(in the rows, 128 means zero)
Facts:
ρ(<110>, pifem); ρ(<111>, pobo); ρ(<115>, pobo)
ρ(<134>, pifem); ρ(<148>, dofus); ρ(<167>, bitrak)
ρ(<195>, pifem); ρ(<19>, lukla); ρ(<203>, lukla)
ρ(<208>, bitrak); ρ(<233>, dofus); ρ(<237>, dofus)
ρ(<240>, pifem); ρ(<249>, pobo); ρ(<276>, lukla)
ρ(<287>, pifem); ρ(<319>, pobo); ρ(<320>, bitrak)
ρ(<326>, pifem); ρ(<32>, dofus); ρ(<346>, lukla)
ρ(<349>, bitrak); ρ(<364>, dofus); ρ(<366>, pifem)
ρ(<382>, bitrak); ρ(<410>, pifem); ρ(<415>, dofus)
ρ(<434>, pobo); ρ(<455>, pifem); ρ(<464>, pobo)
ρ(<497>, lukla); ρ(<516>, dofus); ρ(<517>, lukla)
ρ(<520>, bitrak); ρ(<526>, pifem); ρ(<537>, bitrak)
ρ(<547>, pobo); ρ(<554>, dofus); ρ(<561>, dofus)
ρ(<568>, pifem); ρ(<589>, lukla); ρ(<599>, pobo)
ρ(<609>, bitrak); ρ(<611>, bitrak); ρ(<62>, bitrak)
ρ(<659>, bitrak); ρ(<696>, pobo); ρ(<700>, bitrak)
ρ(<725>, pobo); ρ(<733>, pobo); ρ(<746>, dofus)
ρ(<750>, pifem); ρ(<75>, dofus); ρ(<781>, bitrak)
ρ(<814>, lukla); ρ(<818>, pifem); ρ(<823>, bitrak)
ρ(<844>, pobo); ρ(<849>, dofus); ρ(<85>, dofus)
ρ(<867>, dofus); ρ(<86>, lukla); ρ(<918>, lukla)
ρ(<94>, pobo); ρ(<99>, pobo); ε(<115>, <287>)
ε(<115>, <561>); ε(<237>, <520>); ε(<237>, <733>)
ε(<237>, <85>); ε(<237>, <99>); ε(<249>, <32>)
ε(<249>, <526>); ε(<249>, <520>); ε(<249>, <516>)
ε(<320>, <349>); ε(<320>, <260>); ε(<320>, <497>)
ε(<320>, <319>); ε(<320>, <62>); ε(<364>, <750>)
ε(<364>, <240>); ε(<364>, <696>); ε(<364>, <263>)
ε(<364>, <561>); ε(<410>, <589>); ε(<410>, <660>)
ε(<464>, <823>); ε(<464>, <568>); ε(<554>, <287>)
ε(<554>, <547>); ε(<554>, <568>); ε(<569>, <19>)
ε(<609>, <423>); ε(<609>, <292>); ε(<609>, <167>)
ε(<725>, <750>); ε(<725>, <823>); ε(<725>, <568>)
ε(<725>, <323>); ε(<746>, <148>); ε(<746>, <110>)
ε(<746>, <710>); ε(<746>, <260>); ε(<75>, <86>)
ε(<75>, <366>); ε(<75>, <62>); ε(<75>, <517>)
ε(<814>, <276>); ε(<844>, <599>); ε(<844>, <516>)
ε(<844>, <660>); ε(<867>, <750>); ε(<867>, <208>)
ε(<867>, <287>); Π(<110>, <292>); Π(<111>, <292>)
Π(<115>, <296>); Π(<134>, <324>); Π(<148>, <292>)
Π(<167>, <269>); Π(<195>, <292>); Π(<19>, <328>)
Π(<203>, <323>); Π(<208>, <27>); Π(<225>, <710>)
Π(<233>, <324>); Π(<237>, <569>); Π(<240>, <292>)
Π(<249>, <328>); Π(<263>, <323>); Π(<269>, <260>)
Π(<276>, <263>); Π(<287>, <225>); Π(<292>, <323>)
Π(<296>, <323>); Π(<319>, <225>); Π(<320>, <296>)
Π(<324>, <668>); Π(<326>, <783>); Π(<328>, <323>)
Π(<32>, <292>); Π(<346>, <225>); Π(<349>, <710>)
Π(<364>, <296>); Π(<366>, <569>); Π(<382>, <398>)
Π(<398>, <710>); Π(<410>, <437>); Π(<415>, <269>)
Π(<423>, <710>); Π(<434>, <569>); Π(<437>, <710>)
Π(<455>, <263>); Π(<464>, <269>); Π(<497>, <27>)
Π(<516>, <269>); Π(<517>, <328>); Π(<520>, <296>)
Π(<526>, <269>); Π(<537>, <296>); Π(<547>, <324>)
Π(<554>, <423>); Π(<561>, <324>); Π(<568>, <27>)
Π(<569>, <260>); Π(<589>, <263>); Π(<599>, <569>)
Π(<609>, <225>); Π(<611>, <27>); Π(<62>, <296>)
Π(<659>, <569>); Π(<660>, <710>); Π(<696>, <783>)
Π(<700>, <423>); Π(<725>, <328>); Π(<733>, <437>)
Π(<746>, <710>); Π(<750>, <260>); Π(<75>, <423>)
Π(<781>, <323>); Π(<783>, <260>); Π(<814>, <668>)
Π(<818>, <323>); Π(<823>, <660>); Π(<844>, <269>)
Π(<849>, <660>); Π(<85>, <569>); Π(<867>, <569>)
Π(<86>, <292>); Π(<918>, <423>); Π(<94>, <668>)
Π(<99>, <783>)

Known rows:
<781>: | 109 | 129 | 129 | 151 | 128 | 134 | 124 | 159 | 124 | 142 | 136 | 160 | 111 |  93 |  77 | 156 | 182 | 139 | 119 | 135 | 136 | 133 |
<659>: | 121 | 130 | 121 | 176 | 135 | 128 | 126 | 156 | 125 | 142 | 107 | 129 | 139 | 114 | 122 | 182 | 184 | 143 | 131 | 142 | 128 | 122 |
<62>: |  93 |  75 | 158 | 169 | 114 | 164 | 130 | 136 | 140 | 108 | 122 | 184 | 108 | 105 |  71 | 156 | 158 | 148 | 115 | 143 | 172 | 181 |
<520>: |  89 |  99 | 131 | 106 | 143 | 104 | 168 | 163 | 124 | 121 | 142 | 133 | 122 | 121 | 104 | 135 | 170 | 153 | 111 | 149 | 162 | 158 |
<208>: | 105 | 131 | 102 | 145 | 144 | 109 |  98 | 162 | 148 | 123 |  90 | 110 |  93 | 114 | 121 | 173 | 187 | 152 |  89 |  93 | 141 | 133 |
<700>: | 115 | 143 | 108 | 151 | 103 | 131 | 115 | 148 | 126 | 128 | 120 | 113 | 120 |  95 |  84 | 161 | 164 | 156 | 156 | 111 | 134 | 123 |
<611>: | 111 | 136 | 113 | 158 | 135 | 132 | 119 | 151 | 128 | 127 | 116 | 133 | 122 |  95 |  94 | 169 | 173 | 152 | 127 | 120 | 125 | 132 |
<849>: |  90 | 155 | 156 | 157 |  95 | 110 | 109 | 154 | 138 | 114 | 143 |  86 | 110 | 123 |  63 | 164 | 158 | 151 | 132 | 136 | 124 | 125 |
<148>: |  91 | 100 | 197 | 140 |  99 | 162 |  99 | 136 | 134 | 117 | 134 | 143 |  81 | 135 |  44 | 177 | 192 | 148 | 105 | 169 | 106 | 156 |
<415>: |  95 | 146 | 173 | 178 | 129 | 113 | 125 | 152 | 139 | 108 | 129 |  99 | 135 | 132 | 101 | 183 | 174 | 142 | 110 | 162 | 115 | 126 |
<32>: |  86 | 117 | 174 |  71 | 124 | 109 | 148 | 150 | 113 | 114 | 154 |  94 |  84 | 150 |  65 | 150 | 197 | 146 | 100 | 169 |  95 | 126 |
<561>: | 106 | 129 | 149 | 146 | 158 |  87 |  91 | 151 | 156 |  77 | 110 |  79 |  83 | 116 | 108 | 165 | 170 | 169 |  67 | 112 | 121 | 130 |
<516>: |  86 | 117 | 163 | 116 | 141 |  99 | 165 | 156 | 127 |  99 | 140 |  71 | 130 | 154 | 106 | 156 | 193 | 153 | 106 | 176 | 120 | 134 |
<814>: | 113 | 130 |  78 | 191 | 146 | 143 | 120 | 121 | 106 | 137 | 126 | 159 | 177 | 102 | 105 | 145 | 125 | 152 | 101 |  88 |  82 | 131 |
<589>: | 105 | 124 |  94 | 128 | 137 | 141 | 164 | 126 | 107 | 144 | 143 | 159 | 157 | 131 | 107 | 116 | 155 | 148 |  95 | 108 |  98 | 140 |
<818>: | 127 | 155 | 153 | 138 | 131 | 148 | 110 | 155 | 103 | 117 | 145 | 156 | 112 | 104 | 117 | 161 | 132 | 122 | 105 | 125 | 128 | 117 |
<110>: | 139 |  99 | 175 | 117 | 114 | 183 | 100 | 125 | 104 | 114 | 124 | 177 |  95 | 118 |  96 | 171 | 153 | 120 | 111 | 146 | 118 | 137 |
<526>: | 133 | 114 | 138 |  95 | 157 | 127 | 152 | 152 | 103 | 100 | 122 | 112 | 138 | 144 | 153 | 152 | 151 | 126 | 115 | 151 | 134 | 120 |
<733>: | 122 | 112 | 140 | 103 | 103 |  80 | 142 | 157 | 110 |  90 | 114 |  78 | 118 | 134 |  82 | 129 | 165 | 143 | 137 | 149 | 129 | 138 |
<725>: |  75 | 160 | 133 | 156 | 140 |  76 |  87 | 195 | 138 | 105 | 105 | 137 |  88 | 125 | 101 | 160 | 127 | 106 |  80 | 113 | 123 | 116 |
<599>: | 100 | 123 | 158 | 128 | 140 | 103 | 151 | 156 | 110 |  89 | 111 | 100 | 152 | 142 | 114 | 144 | 186 | 143 | 115 | 185 | 113 | 118 |
<434>: | 113 | 134 | 163 | 175 | 124 | 116 | 118 | 158 | 123 | 108 | 105 | 120 | 145 | 132 | 111 | 174 | 162 | 133 | 118 | 171 | 119 | 119 |
<296>: | 114 | 185 | 134 | 175 | 166 | 109 | 151 | 149 | 172 | 139 | 176 | 171 | 132 |  91 |  67 | 108 | 124 |  84 |  95 | 144 | 145 | 148 |
<323>: | 123 | 179 | 123 | 128 | 172 | 101 | 114 | 146 | 191 | 157 | 145 | 141 |  84 | 114 |  99 | 109 | 172 |  84 |  64 | 129 | 131 | 127 |
<27>: | 151 | 172 | 102 | 165 | 163 | 125 | 136 | 118 | 164 | 136 | 147 | 130 | 127 |  97 |  90 | 126 | 151 | 101 | 120 | 133 | 108 | 120 |
<569>: | 138 | 197 | 106 | 192 | 171 | 120 | 151 | 126 | 170 | 163 | 126 | 134 | 173 | 119 | 125 | 146 | 175 |  79 | 123 | 174 |  99 | 114 |
<668>: | 168 | 163 |  72 | 167 | 195 | 111 | 132 | 104 | 151 | 122 | 144 | 125 | 123 |  71 |  70 | 120 | 148 | 112 | 105 | 137 |  95 | 120 |
<260>: | 150 | 121 | 136 | 189 | 153 | 153 | 156 |  98 | 183 | 133 | 110 | 161 | 141 | 139 | 100 | 144 | 191 |  88 | 120 | 190 | 129 | 157 |
<710>: | 145 | 146 | 103 | 161 | 103 | 144 | 131 |  94 | 173 | 122 | 130 | 111 | 105 | 111 |  60 | 122 | 161 |  94 | 162 | 121 | 136 | 147 |
<660>: | 137 | 172 |  94 | 100 | 132 | 111 | 166 | 112 | 158 | 119 | 162 |  75 | 119 | 115 |  68 |  92 | 180 | 107 | 155 | 129 | 115 | 114 |

Rows, some named above:
| 106 | 137 | 155 | 157 | 134 |  89 | 101 | 172 | 142 | 102 |  76 | 106 | 112 | 138 | 136 | 163 | 179 | 144 |  79 | 132 | 124 | 118 | => <696>
| 120 |  76 | 138 | 150 | 102 | 184 | 133 | 101 | 108 | 156 | 120 | 191 | 139 | 140 |  82 | 144 | 169 | 142 | 103 | 117 |  92 | 169 | => <86>
| 120 |  81 | 121 | 144 | 108 | 180 | 118 | 107 | 111 | 160 | 114 | 189 | 125 | 141 |  86 | 136 | 164 | 133 | 104 | 112 |  94 | 158 | => <86>
| 134 | 114 | 134 |  98 | 151 | 132 | 156 | 147 |  98 |  95 | 121 | 111 | 143 | 146 | 151 | 164 | 146 | 126 | 114 | 153 | 137 | 125 | => <526>
| 143 | 101 | 160 | 160 | 122 | 170 | 118 | 124 | 119 |  95 | 108 | 163 | 140 | 139 | 139 | 185 | 147 | 122 | 121 | 153 | 145 | 151 | => <366>
| 144 | 147 | 147 | 110 | 118 | 156 | 104 | 139 |  94 | 130 | 142 | 153 | 101 | 114 | 106 | 164 | 153 | 123 | 107 | 135 | 107 | 105 | => <195>
| 115 | 134 | 163 | 172 | 119 | 106 | 122 | 157 | 125 | 114 | 103 | 119 | 153 | 130 | 107 | 159 | 171 | 131 | 112 | 172 | 116 | 119 | => <434>
|  94 |  95 | 134 | 108 | 141 | 100 | 165 | 172 | 126 | 120 | 146 | 127 | 119 | 114 |  98 | 132 | 167 | 144 | 109 | 143 | 163 | 156 | => <520>
| 113 |  90 | 172 | 160 |  73 | 139 | 109 | 128 | 127 |  76 |  96 | 120 | 107 | 124 |  55 | 155 | 167 | 145 | 144 | 137 | 142 | 158 | => <319>
| 110 | 159 | 102 | 116 | 128 | 137 | 135 | 158 |  83 |  95 | 146 | 116 | 126 | 115 | 101 | 154 | 113 | 113 | 149 | 104 | 121 | 100 | => <410>
| 139 | 146 | 145 |  96 | 133 | 133 |  80 | 157 | 120 | 129 | 119 | 137 |  82 | 130 | 143 | 175 | 165 | 128 |  75 |  99 | 118 | 107 | => <240>
| 103 | 123 | 105 | 129 | 144 | 144 | 156 | 125 | 103 | 138 | 138 | 157 | 166 | 129 | 112 | 102 | 154 | 149 |  96 | 114 |  98 | 142 | => <589>
|  76 | 130 | 126 | 123 | 138 |  88 | 152 | 189 | 100 | 103 | 135 | 122 | 108 | 129 |  68 | 133 | 130 | 103 | 107 | 168 | 111 | 134 | => <249>
| 131 |  66 | 106 | 172 | 107 | 177 | 119 |  99 | 118 | 134 |  96 | 181 | 145 | 139 |  97 | 144 | 143 | 140 | 116 | 101 | 123 | 178 | => <497>
| 163 | 100 | 141 | 185 | 112 | 100 | 118 | 157 | 134 | 170 | 111 | 130 | 146 | 117 | 132 | 199 | 172 | 146 | 124 | 165 | 145 | 143 | => <167>
| 162 | 114 | 133 | 183 | 157 | 155 | 148 |  94 | 181 | 134 | 114 | 142 | 149 | 141 | 102 | 149 | 191 |  86 | 121 | 183 | 133 | 156 | => <260>
| 110 | 141 | 171 | 138 | 110 | 126 | 104 | 147 | 107 | 128 | 131 | 140 | 100 | 115 |  67 | 149 | 181 | 143 |  99 | 160 |  91 | 117 | => <111>
| 147 | 134 | 133 | 118 | 149 | 121 |  94 | 153 | 141 | 103 |  88 | 119 | 123 | 141 | 196 | 180 | 167 | 130 |  78 | 105 | 153 | 110 | => <750>
| 131 |  66 | 111 | 181 | 114 | 172 | 126 | 107 | 119 | 125 | 107 | 183 | 155 | 138 |  95 | 136 | 144 | 148 | 108 | 103 | 119 | 170 | => <497>
|  90 | 151 | 125 | 174 | 145 |  79 |  97 | 183 | 141 | 106 |  75 | 117 | 124 | 142 | 127 | 173 | 146 | 116 |  96 | 127 | 123 | 118 | => <464>
| 123 | 129 | 142 | 167 | 131 | 109 | 116 | 156 | 106 |  89 | 116 | 125 | 122 | 101 |  79 | 152 | 148 | 155 | 102 | 154 | 102 | 119 | => <94>
| 108 | 135 | 109 | 134 | 119 | 103 |  94 | 154 | 153 | 123 |  98 |  87 |  83 | 105 | 118 | 163 | 198 | 156 | 117 |  78 | 153 | 124 | => <823>
| 136 | 116 | 101 | 182 |  88 |  96 | 100 | 167 | 119 | 165 | 111 | 113 | 112 |  99 |  85 | 198 | 138 | 125 | 156 | 119 | 136 | 130 | => <609>
|  69 | 114 | 132 | 144 | 140 |  87 | 154 | 181 | 121 | 114 | 124 |  83 | 119 | 158 |  91 | 182 | 145 | 108 | 115 | 177 | 117 | 128 | => <237>
|  86 | 142 | 127 | 151 | 144 |  96 | 158 | 173 |  98 |  96 | 105 | 106 | 141 | 140 |  83 | 152 | 152 | 113 | 120 | 169 | 102 | 113 | => <844>
|  66 | 173 | 122 | 149 | 115 |  81 |  90 | 181 | 158 | 101 | 111 |  69 |  81 | 138 |  84 | 178 | 139 | 116 | 108 |  88 | 131 | 117 | => <554>
| 200 | 148 | 112 | 152 |  87 |  83 | 127 | 120 | 166 | 162 | 143 |  87 | 124 | 101 |  81 | 143 | 154 |  99 | 156 | 133 | 137 | 130 | => <423>
| 146 | 101 | 161 | 165 | 122 | 178 | 113 | 124 | 113 | 105 | 102 | 159 | 141 | 140 | 133 | 187 | 152 | 123 | 122 | 150 | 143 | 139 | => <366>
| 110 | 119 |  99 | 120 | 139 | 139 | 167 | 132 | 109 | 140 | 148 | 157 | 165 | 127 | 111 | 104 | 152 | 146 | 102 | 112 | 103 | 141 | => <589>
| 145 | 134 | 137 | 117 | 154 | 123 |  90 | 150 | 142 |  98 |  99 | 118 | 113 | 143 | 187 | 178 | 163 | 136 |  76 | 111 | 148 | 111 | => <750>
|  92 | 142 | 121 | 141 | 146 | 100 | 152 | 173 | 102 |  93 | 111 | 110 | 148 | 133 |  95 | 150 | 154 | 118 | 124 | 173 |  95 | 119 | => <844>
| 197 | 142 | 144 | 114 | 119 | 113 | 120 | 127 | 151 | 219 | 163 | 141 |  86 | 112 |  76 | 140 | 195 |  95 |  93 | 175 |  85 | 127 | => <292>
|  65 |  94 | 124 | 202 | 126 | 155 | 111 | 164 | 125 | 117 | 116 | 190 | 106 |  94 |  46 | 169 | 126 |  98 | 134 | 130 | 154 | 165 | => <320>
| 102 | 134 | 154 | 165 | 139 | 114 | 113 | 147 | 127 |  91 | 136 |  98 | 112 |  96 |  65 | 181 | 148 | 167 |  95 | 147 | 105 | 130 | => <233>
| 156 | 133 | 123 | 151 | 154 | 148 | 103 | 134 |  97 |  86 | 130 | 133 | 120 |  92 | 123 | 166 | 116 | 147 | 106 | 116 | 116 | 111 | => <134>
| 133 | 178 | 121 | 152 | 159 | 123 | 141 | 131 | 166 | 153 | 178 | 162 | 121 |  90 |  69 | 107 | 155 |  86 |  96 | 156 | 121 | 126 | => <328>
| 114 |  85 | 141 | 156 |  90 | 165 | 114 | 127 | 131 | 104 |  99 | 136 | 109 | 110 |  66 | 173 | 173 | 145 | 156 | 114 | 150 | 157 | => <349>
| 146 | 145 | 128 | 154 | 138 | 142 | 111 | 145 | 106 | 111 | 118 | 151 | 145 | 123 | 141 | 183 | 144 | 123 | 114 | 132 | 126 | 114 | => <326>
|  87 | 102 | 131 | 115 | 136 | 101 | 162 | 166 | 124 | 118 | 144 | 125 | 113 | 117 |  94 | 133 | 166 | 145 | 109 | 148 | 158 | 154 | => <520>
| 106 |  75 | 121 | 174 | 112 | 169 | 130 | 110 | 122 | 141 | 123 | 188 | 149 | 134 | 100 | 134 | 141 | 133 |  95 | 108 | 127 | 170 | => <517>
| 117 | 118 | 126 | 151 | 158 |  88 |  86 | 156 | 140 |  73 |  91 | 101 |  97 | 103 | 109 | 149 | 168 | 157 |  68 | 106 | 115 | 119 | => <547>
| 153 | 146 | 119 | 105 | 121 | 115 |  82 | 150 | 141 |  92 | 107 |  97 |  98 | 133 | 150 | 165 | 164 | 137 | 109 |  75 | 152 | 103 | => <287>
| 116 |  85 | 171 | 168 |  79 | 146 | 112 | 134 | 124 |  78 | 108 | 138 | 107 | 128 |  54 | 149 | 164 | 137 | 140 | 142 | 137 | 154 | => <319>
|  93 | 144 | 141 | 176 | 130 | 132 | 127 | 167 | 132 | 139 | 149 | 158 | 124 |  91 |  81 | 163 | 147 | 149 | 114 | 128 | 148 | 137 | => <537>

